[  54   33 -109  -37 -130   74 -112   62 -181  -42  -42   20 -158   57
 -147   -4  -34 -257  136  135  -30  -83  -12  -55  -87  177   36  234
  225 -170  -36   35 -208   -2 -140   65 -253   78   18   21  -38 -100
  -25  394  -34  -99  264    1  129   81 -293 -244] -> 6
[  74  156  -64   -3   84  -89   -4   96 -197  -15   16  255   40   96
 -162  -85 -199  145   11 -114 -116  -57   27   20 -169   70  133  -10
  133 -179 -237  169   68  -59  -52    8  -64   41  -46 -114  209    4
  -31   12   16 -119  -12  138   77  -82   12   87] -> 4
[  -5  -58  277  173  -11 -105  -30  -44  120  -14  311  167  165   89
   69 -192   37  247  120 -190  -56 -202  -91  -36 -225  -87   84 -185
 -131  160 -159   -8  177   13  115  -24   32   58  -86 -102 -104  -24
   42 -188   69  -54 -177   38   52  -22  133   53] -> 28
[  77   46  -12  165 -158  -44 -176  105 -160 -140   45  -14  -28  -16
 -156 -118   10 -290  226  -39 -143 -133    9  -57  -68  203   17  200
  143 -142 -236    0  -95  191 -122  -58 -284   30   -2  -96    8  -46
   14  274  104 -108  392  -10  203  -81 -326  -87] -> 5
[ 147  -47  -55   78  -77    9  -86 -277 -148  -94   74 -102   53   33
   78  137   -6  152  184 -137  146 -176   38   79   -3   58  223  223
  116   42 -158  -28 -259  130  -69   -2 -128   83 -121  -51 -163  -66
   61   64   43  -21  243  -23  -19  103  -54 -196] -> 24
[  42   32 -171 -120   95 -139   85   95 -264 -244  114  200  -83 -355
  242 -171 -223 -162   36 -122 -228  -32   75  189   -6   31  409 -226
 -155  183  128  188 -180  -68   76 -144 -153  151 -144    7  120  -18
  -44  -16  -24   20 -220 -129  370 -340  222   21] -> 25
[-146   77 -238 -120 -121  116  171 -286  146   -7  201  -29   96  256
   15  145   90   66  -54  -16   16  -31   95  124 -230   36   74  106
  -81  223   34  222  -97 -128   79   11  169  -39  -78  -79 -419   56
   45  -42  -97   17  -59   81  -31   97  205   56] -> 14
[  87  124 -182  124 -153  139   13   93 -312 -219  -47 -167  -63  -60
   38  -58 -230 -534  209  -90 -228   71  -73  -88  -27   51  -30   17
  -75   37  -28  -50 -345   14  -17  -82   21   15  -36  -66 -143  151
   70  -33    0  -34  237  -85  213 -187    1  -20] -> 22
[  80   -9   98   89   88 -301   47  123  -28  183   26  262  -15  165
 -166  -90 -242  165   77  -87  -32 -159 -151    6 -163 -160   62 -122
  155  -68   -4  -73   89 -112  -94  -29  106   68  -46   86  254 -161
  -62   45  -15  -63 -265  130 -112   54  240   60] -> 14
[-112  106  150  -46  -69 -260   86  211   70  -19  -31  194   64  130
 -116 -131  -62   -5 -104 -101 -169   25  108 -188  -55   65  -52 -130
   54 -110  -91  378  163 -102 -180  139  125  -94   21  -72   85   58
  -79  191  -26    9 -139  -82  -86  -86  135   79] -> 1
[ -14   53    9   67 -185  -95  -68  175   35  -18   55  112  101  150
 -192  -44   12 -187   33    0  -65  -29  121  -71 -176  118   -2   99
   98 -128 -181  216 -100  125  -63   48  -54  107   77  -50  -98  -17
   58  222  -32 -258  148   11  -42   62 -160 -133] -> 12
[ 118  -47  -25  -50 -120  -57  -15 -201   56  -24    9   88  -12   92
   47  220  128  110    4  -88  237    3   24   45  138  -62   20  212
  120  157    8  141 -196  -40 -137   21   13  -24  -53  -60 -211 -143
   10   33  -45  -48  -74 -154   72  185   86  -88] -> 22
[ -93   38   54   45 -117 -272   20   13  -20  264   24  193  138   99
 -282   55   15 -131  -42  -72 -134 -196 -121  190   10   -9  -95   38
   65 -141  -73  179   35  111 -176   69  -48  -14    6  -64  -58  -45
 -123  156   20  -52   20   21 -115  -88   98   -5] -> 11
[ 128  -19   45   36  -18 -235   62   20  -80 -161  285  236 -197 -166
   14 -136 -238  150  275 -158 -122 -153 -255  -90  -91 -218  -15    5
   14   48  -32  -84   -7 -204   56 -315   14 -122 -172   65  198 -201
   75  -81   35  -63 -205  -42  225   17  233  124] -> 3
[ -79   57  -24  287  -66   54   74  -10  210  173  156 -102  263  383
  -79    2   35  -56   44  -83 -140  -29  -65  138 -371  -13  121 -136
 -151  229 -112  -58   38  134   98  -74  191    3  -12  -52 -237  115
   48 -165   46   -3 -102  226  -86  -16  237  134] -> 10
[  -7   77  136   44  -19 -190  -51  123   46  169  -19  398  186  147
 -251 -167   22  -19 -204 -130  -21   60   22   56   56   56  -45  -96
   -3  -81 -244  240  286   97 -129   83  -21   18   37 -195  102    7
  -86  -54   31 -122 -194    6  110 -144  -17  249] -> 13
[-182   -4   42   31 -153  124  101 -132   63  -56   55  -23  127  160
  114  232  168   80 -164  116   86 -168  196   24 -163  180    4  180
   32  139   19  198 -116   28 -196  126   31 -175  -18  -27 -211   46
    8   85  -11  310  -33   17   45 -181  270  129] -> 2
[ 117   62 -146   18 -155 -186   64 -182  -95 -274  207   49  -97   52
  118   42 -250  108  200 -179  -15 -196 -153   13  -38 -107   -1  119
   36  115   37  -36 -136 -107 -112 -251   86   10 -248  -31   82 -184
   22   11   11   -3   -4  -99   24  -58  201  230] -> 9
[ -55  149  -61  -19  -93 -319   25   48 -176  104   28  -17  258  139
 -115  -17 -106  -29  176 -232 -119 -161   18   64 -145  -71  -74   57
   19  -78 -147  194  -97   25 -138   51   96   58  -17  -90 -107  107
  -88  126   14  -48   77   81 -188 -133   90 -175] -> 12
[ -13   -3  -59   17  -98   48  105 -279  -18 -113  160   77   38  183
   14  126  -47   56   15   70   97 -204  -43   60 -123   90   78   98
   -4  162   25  102 -123    1  -20   32  -12   55 -134   70  -61 -110
   21   45  -93   42   47  -50   49   21  202   50] -> 11
[ 136   51  168   26  -71  101  -64  107 -284   10 -125  -88  -27   28
  186 -168 -255 -342  153  -46   -6  219 -197    7  111  -43   11  -77
  -61   21  -36 -211 -315   73 -114  -50 -170  184  -79   61  -59   58
  -42  -74    7   62  -56 -135  232  -68 -116 -266] -> 20
[ 203   97   54  293 -157 -127 -153  175  -73   81 -136 -134  225  158
  -45 -206 -107 -296  165 -173 -169  120 -208  103  -82   32  154 -206
  -79   78 -278   30    7  314  -59    2  -77  155  -25   -3  239   47
  -28  145  145 -142  105 -123   11  -61 -155 -154] -> 3
[-120  108  -16  -50  -53 -242   20   15   50    7  263  323   85   62
 -236  -85  105   76   -9 -190 -228 -185    6   24  -77   32  -30   -8
  -38  -67 -163  377  188  -45  -39   -9  -41  -33  -36 -245 -136   -1
  -81   62   -2 -184  -48   54   47 -110   -3  102] -> 9
[   1  -72   20  -54  247 -439  126  107 -283   -4  -53  112 -180 -458
   28 -366 -217 -170   10 -160 -369  -89  104  206  184  196  626 -322
  -25  -29    6  175   -5   99 -135  -64 -350  111 -172  148  382  -23
 -172  290   65  247 -108 -100  196 -311   69 -144] -> 10
[-165   37   22  -53    5 -197  109  -97  -48  133  162  -43   23  -24
 -157 -143   -2  113   85 -184 -293 -180   64   43 -142   84  180  -11
   23 -170 -214  206   44  -16  -42   33  -61  -69  -83  -66 -184  122
  -24  167   52   68  118  152 -186   27  -44 -197] -> 11
[ 161  -27  102  176 -195  149  -78  -18 -144  129  -43  138  140   96
  -60   58 -117 -183  -96   48  136   73 -224   79   40   20   16    3
 -107    0 -181   17 -209  264  -67   62 -102  147  -23   42   40  -19
   84  -97  -34 -165  -58 -114   61  -23  -25  -88] -> 8
[ -45   85 -138  -49  -59  -34  -47  144 -181  120 -127   47   66  -48
 -134  101   94  -28   -5  -36 -131  -91  140   17 -125   51   28  126
  160 -132 -126  300  -83  -57 -152  180    5 -175  128  -94  -49  119
  -26  259   37   19   51  100   15 -126    5 -143] -> 23
[-126  116 -147  -88  -38    3  175  -81  -75  -62  108 -130  -74   23
   30  -88 -179   53   72  -87 -257  -62   83   24 -284   78  149   30
   59  -71  -73   79  -45 -185    6  -68   74 -133 -127  -33 -104  109
   43   79   44  172   72  140  -62  -13  123   49] -> 2
[ 136   -7  -32   40 -103 -213   -8 -304   34    4   59   46   50  158
  -54   -1 -130  -37  176 -134   98 -123 -192  219   44  -69   35   71
  116  110  -11  -96   17   35   11  -61  -13  104 -166   11   11 -231
  -46   51   39  -69  150 -158    0  197  114   62] -> 24
[  59   33   78  209   93   73 -134  205   16  182    3  256  164  227
 -186   32  177   14  -65   19  -63 -144  123  187 -372  136  198  -30
  206  -63 -179   82   20   99   27  158 -188  234  134 -200 -113  -31
  -32  -35   44 -223   27  264  138   17  -94  -84] -> 33
[-115  -53   46    9 -113   16   69 -237  151  106   78   79  226  234
  -44   85   30  181 -219   10  171  -49   99   36  -48  145  174   13
  -88   67 -106  220   81  133  -72  167   96  -42  -58   -3 -127   39
   21   59  -52   91 -111  -16 -195    1  206  113] -> 3
[ 134 -111 -133  124 -161  -25  -18 -278  181  -31  166  253   29  177
 -202  200  103  -19  -97    7  198 -116  -83   85   68   97  180  103
  -18  171  -16  208  -51  160   18   31  -30  120  -78  -40  -99 -242
   59   79 -112 -311   20 -158   -6  207   78   92] -> 5
[ -54   72 -181  -92   37   -5   41   35  -35  -68  162  258    1   53
 -170   72   70    0  -33  -91  -24   13  213  -67  -32   84   92  149
   -1  -13  -88  274 -115  -79  -16  -46   -9  -30   30 -196 -313   64
   15  -56 -111 -165  -90  132  183  -54   42   46] -> 12
[  85  -62   13   17  -67 -145   -5 -306  -82 -104  112   69 -101    8
   -6   -1  -50  139  166   -1   44 -381  -83  142 -103   67  103  156
  258   19  -14  -29  -11  -41  -63   29 -178   64 -172   66  140 -286
  -21  244   51   56  251  -82   52  135   11  -32] -> 22
[-161  -11    8  -25  -73  -64  203  -84 -182   87   85  -29 -150  -75
 -146 -157 -626 -115   -7   60 -287 -103 -141   28  -75  110  237  -80
   30 -441  -66 -161  -68   59  -26 -120   -2  -65 -190  258  167   38
   85  178   -8  161  144   83 -370  -22  198  130] -> 9
[-141  123   27  -36   -1  127   -5  157  -89 -120   40   75  193  -22
  276 -360 -163 -121 -281    9 -245  127  299  287 -234  359  535 -336
 -185   29 -176  213   53  251   12   15 -273  286 -102  -79  128  173
  -21   26   84  126 -108   34  187 -427 -123  137] -> 19
[-162  101   70 -122 -161   -9  127  -44 -150  -36   49  -28   96  125
   70  -44 -385  -27  -61   -3  -28    5   81  -18 -101   92    1   72
    5 -248  -93   24 -177   25 -140   -9   48   33 -125   42 -103  115
   36   33  -41  149   49   22 -224 -113  135   52] -> 6
[ 137    6   78   44 -115 -141  -35   -9 -167 -192  -81  101   15   39
  -59   -7 -193 -253   75  -92   22  -18  -25 -175  208  111   63  -35
   35  -81  -49  193 -177   99 -126  157  -47  189  -50   -6   12  -35
  -31  173 -102 -166  214 -310  -39   13    5 -140] -> 32
[ 267  146 -256  -65 -120  256  -55  -26 -103 -348   42   34    5  156
  255   73 -181  -20  172 -145  212  343  -62 -211    2 -160  -15   74
 -155  315  -23   21 -247 -205  102 -161  245    2  -66 -118 -162   61
  132 -285 -100 -180 -219 -161  339   24  140  137] -> 32
[ 166   93 -210   97  106  -20  -59  152 -235 -128   12   73 -175  -15
 -186  -31  -62 -213  306  -86 -214  -87    4  -41 -144   50  145   91
  214  -42  -72   -4 -192 -102   32  -86 -150   51   25  -81  -21  -52
   -6  107   -1 -206  218  122  302   49 -105 -153] -> 21
[   5   53  156  316 -176 -238  -54  207  233   39   53 -127  216  211
   80  -39   88   51  129 -270 -189  -90   50   49 -311 -131  -26  -77
   88  124 -149  -33   63   77 -110 -105  223  -74   21 -173 -106   24
   42  -22  215   21  -54   83 -144  -49  153  147] -> 27
[-176    0   46  -48  -38 -179  150 -425   -3  -20  238   29    6  -36
  -19  -54   -9  172   30 -129 -196 -348  -83  212   23  103  121    4
   -9   23  -70  124  182    2  -56  -15 -103 -153 -239  -33  -43  -50
  -88  103   88  282  154  -44  -24  -99  189  176] -> 19
[-236   40 -148 -183   47 -184   98   22 -173  -96  144   61 -149 -387
  160 -103   13  -29 -147  -83 -486 -249  215  360  -18  300  552 -114
  -11  -84   74  362  -48   42 -188  -71 -400  -14 -182 -113   13   32
 -182  371  114  294  -15   19  126 -455   11    3] -> 0
[  79  183  -43   15 -108  120  -98   91 -105 -233  -73  -17  -80  272
  -27  -86  -90 -172   50    6  -99   78   84 -114  -91  271   93   78
  192 -130 -155  126  -93   22 -183   57 -195  161  -51 -144    9   -8
  -51  255   -1  -98  278  -44  113   23 -339  -46] -> 4
[-171   70 -142   25 -236  210   98 -150  -18 -188  178 -244  218   88
  218  102  -19   28   37   -3  -73 -167  252   31 -457  125   95  126
  -63  106  -94  136 -223   -1   93   56  174  -55  -39  -62 -360  197
  191   -7   25  132  202   96 -116 -111  197   27] -> 29
[ 182  -11  -54   65 -191 -157  -30 -160    6  -28 -108  -89  131   67
   29   59  -69  -51  104 -154  141   46  -20   57   43  -39   63   88
   73  114 -124   83  -88   80  -48   43  125    2  -56   21   24  -57
   61   98   49  -37  124 -224  -69  143  115  -33] -> 33
[-218  -72   66   53  -50  -43  140 -261   12  186  217  191  142  -81
  -98   63  160  157 -217  -27  -95 -328   15  244  -80  101   77   26
 -110   53 -110  206  123   95  -66   67  -51 -186  -81  -82 -135   42
   -4  -79   56  235 -106  109   32 -254  273  223] -> 13
[-140   88  158  -45  104  -34  108  119 -139  -50  115  -87 -175   61
    0 -321 -129   52  238   42 -295 -211  170  -59 -518  159   86   61
  315 -214 -127 -126  -38 -237  -20  -24 -206   54  -66   44  -39    9
   -2  173   76  210  206  306  113   85 -167 -226] -> 8
[ -18  -41  -12  -99   51   83   55  -91 -194  238   54  121 -110  104
  -35   42 -280  232   -9  120  121 -177  -54  140 -266  -29  133  170
  230 -226   23 -253 -170 -145  -89  -17  -79   80  -93  106  -22 -109
   15   24  -32  114 -141  302 -103   96   89  -64] -> 8
[-140  -18  -98    9 -152  103  134 -288  143   79  151  -47  217  215
  -29   26   65  -90  -82   41   95  -41   68  143 -222  116   75   59
 -150  226  -31  109  -19   59  113   82  113    3  -57    0 -323   61
   68  -53  -53   71    0   28  -14   43  202   69] -> 5
[  86   29 -267   33 -115  134  130 -218 -272 -221  115  123 -252 -109
 -150   -3 -363 -357  -25   49 -226 -147 -191   71    8  224  229  -19
  -19 -134   35   96 -226   13   64  -24 -158  166 -208    8   64 -100
   70   87 -108 -190  311 -140   42   -5   18   97] -> 2
[  62   20  -73  143 -327 -147  -30  -22   29 -149  145 -187  -21    8
   88   90   59 -124  248 -184 -137 -119 -151  -57  -34  -98  -78  137
  -40  159  -28   80 -222   45 -158 -169   74 -122  -96  -59 -160  -47
   53  187   80  -27   84 -154  -32  -27   32  -71] -> 5
[ -61   56   12  -27  -86  152    4  -30 -183  -28 -155 -207 -136  -18
  -20 -112 -167 -362   27    8 -214  134   23  -54  142  242  162    3
   66 -211  -94   -8 -148   78 -143   79 -163  -61  -51    0 -146  162
  -27  234   34  180  302  -87   12  -26 -181 -119] -> 24
[ 152   50  118  109   -6  117   31   89 -210  -63 -122   76   41   74
  102  -45  -61 -244   -5  -24   66  168  -42  -57   46   22  -11  -74
  -81  201  -64   44 -255   28  -97   56  -53  121  -14    0  -15   66
    1 -207  -64   31 -153 -120  361 -123   66 -106] -> 15
[  65   40 -144   80 -168  225   69    6 -179 -162 -111   27  -33  170
 -109  185 -214 -496  -28  245   38   39  -46  -98  -27  225   57   70
   15    1   90  142 -394   99  -41  148  -45  138   11  162  -23  -22
   53  182 -208 -129  223 -183   79   15  119 -110] -> 3
[  -7   47   59   44 -125  160   93 -121  -76 -222   52   57  -39   33
  -57 -137 -113 -346  -63   49 -106  120  -24 -117   99  277   86  -62
 -144   25 -151  202  -79  122   21   52 -143   40 -102   17  -46   70
   63    3  -84  -19  192 -233  226  -32  -56   37] -> 7
[-179   31 -131   47   51 -218  133 -216   63  129  251  121  -41   59
 -382 -139   20   79    4  -47 -416 -479   79  321 -401  263  323  -13
  239 -227 -165  194  240   10   90   56 -195   81 -113  -88   -5 -116
  -39  292   81  -73  389  273 -192  123  -71   44] -> 13
[  87  -46  -50  216  -44 -368   57  -33  233   27  235  301   37   14
 -184  -58  -43  107   24 -266 -124 -139 -177  101  -42 -152   95 -132
  -65  179  -54   75  281   -1   53 -226  193 -142 -111 -106  161 -187
   22 -108   87 -150 -265  -31   27  -26  378  457] -> 0
[-135   80 -297 -266   32  -73   94  129 -293  -57 -220 -206  -84 -212
  280  -28 -206 -264  -85  -40 -171  172  277  136  158  199  463  -50
  -63   31  205  180 -288  -10 -306  -24  -92  -68  -87   52  -19  205
 -182  368    1  448 -179  -52   85 -456  155  -65] -> 2
[ -51    6  -53 -109  -63 -207   59   79   18  104    7  244   33  -21
 -195  -16  -92  -72  -34  -56  -50  -30   58  -22  -64  -61  -18    2
   86 -110    2  233   32 -141   18   97  153  -69   63  -15  -64  -21
   12  119  -64 -138  -99  -30  -73   68  204   17] -> 27
[-178  146   69  -69   11  228  186  -39 -135  -67  112    9  -95  136
  162   19 -117    0  -26   69 -199  -81    1   81 -251   54  -52   22
   59   -1   57  -52 -166 -217  -76  -56  -53  -61 -112  -54 -225   86
  -33 -169   -9  295  -69  164  209 -156  187  109] -> 18
[ -67  -17   96  123 -193   87   39 -138  -39  138   81  -89  148   86
   33  -28  -96  -40   14   45  -40 -138 -114  173 -250   17    9   30
  -23    6 -139  -92  -74  131    6   15   -6  -23  -70   89  -51   23
   97   -7   80  128   71   57  -71  -25  100   -8] -> 18
[-159   19  191   90  148  -79    8   29   -9  293   21   32  156   34
 -161 -264  157 -127   12 -140 -241 -112  143  236 -214  142  118  -91
   85  -73 -200  -46  193   45   37  118 -179   32   43 -217 -299  149
 -109  -98  159  157   99  256  159  -81  -72  -56] -> 28
[ 131  -42   93   77 -137   27  -73  -75   17  -32   52  301    2    4
 -105  -74   67 -236  -88  -66   84  110 -168  -23  257   23  -60  -37
 -133  139  -95  140   29  102  -21   25  -94   42  -33 -117  -64  -87
   10 -115  -43 -196 -106 -260  314   -7  -56  111] -> 20
[  79  -63 -155   81 -365   29 -105  -48   16 -180  187   30  -58 -110
    9  164   20 -116   43 -115  -12  -45  -64 -124  120  -30   29  174
  -99   18  -62  178 -269  126  -88 -117   57  -89  -42 -111 -238  -44
  174  138  -17 -256   52 -187  -74   -4  -48   18] -> 21
[ -50  165  -32 -109  184 -105   98  -56  -75  202   10  -14 -117  173
 -149 -349  -65   84  122 -153 -304  -60   11  201 -338   62  139  -70
  253 -121 -156  -53  217 -277    9   13 -120   81 -107 -144  -37   19
 -136   53  115  110   74  306   81  160 -204  -83] -> 13
[  91    3   -9   90 -260  -65   28   21   46 -299   56  166   -2   54
   24  162 -143 -164  -43  -64   44  100  -79 -257  270  -17  -26  -23
 -149  124   14  285 -187  100 -137  -60  180  -95  -55   37   33  -48
   90   58 -133 -159 -105 -371    7  -82  269  194] -> 19
[ -50  190  -68 -135 -174   27  -42   74 -113 -125  -78   15   42  130
   31  -93  -17 -247  -23  -53  -32  114  143  -18  -39  152 -155  166
   93  -53  -78  165  -50  -77 -194   53  -64   -2  -13 -225 -159   77
  -84  121   31   60  103  -64  211 -159 -158   79] -> 0
[ 110   -2   36   44  -63 -188  -54   87 -207 -106   -9  233  119 -174
  102 -271 -354 -102  -94 -106  -71   21  -47  110  101   88  344 -291
 -176    4 -133  153   48  242  -48  -19 -113  190 -133   77  452  -32
   -4   89   32  -56 -152 -223   70 -324   74  143] -> 20
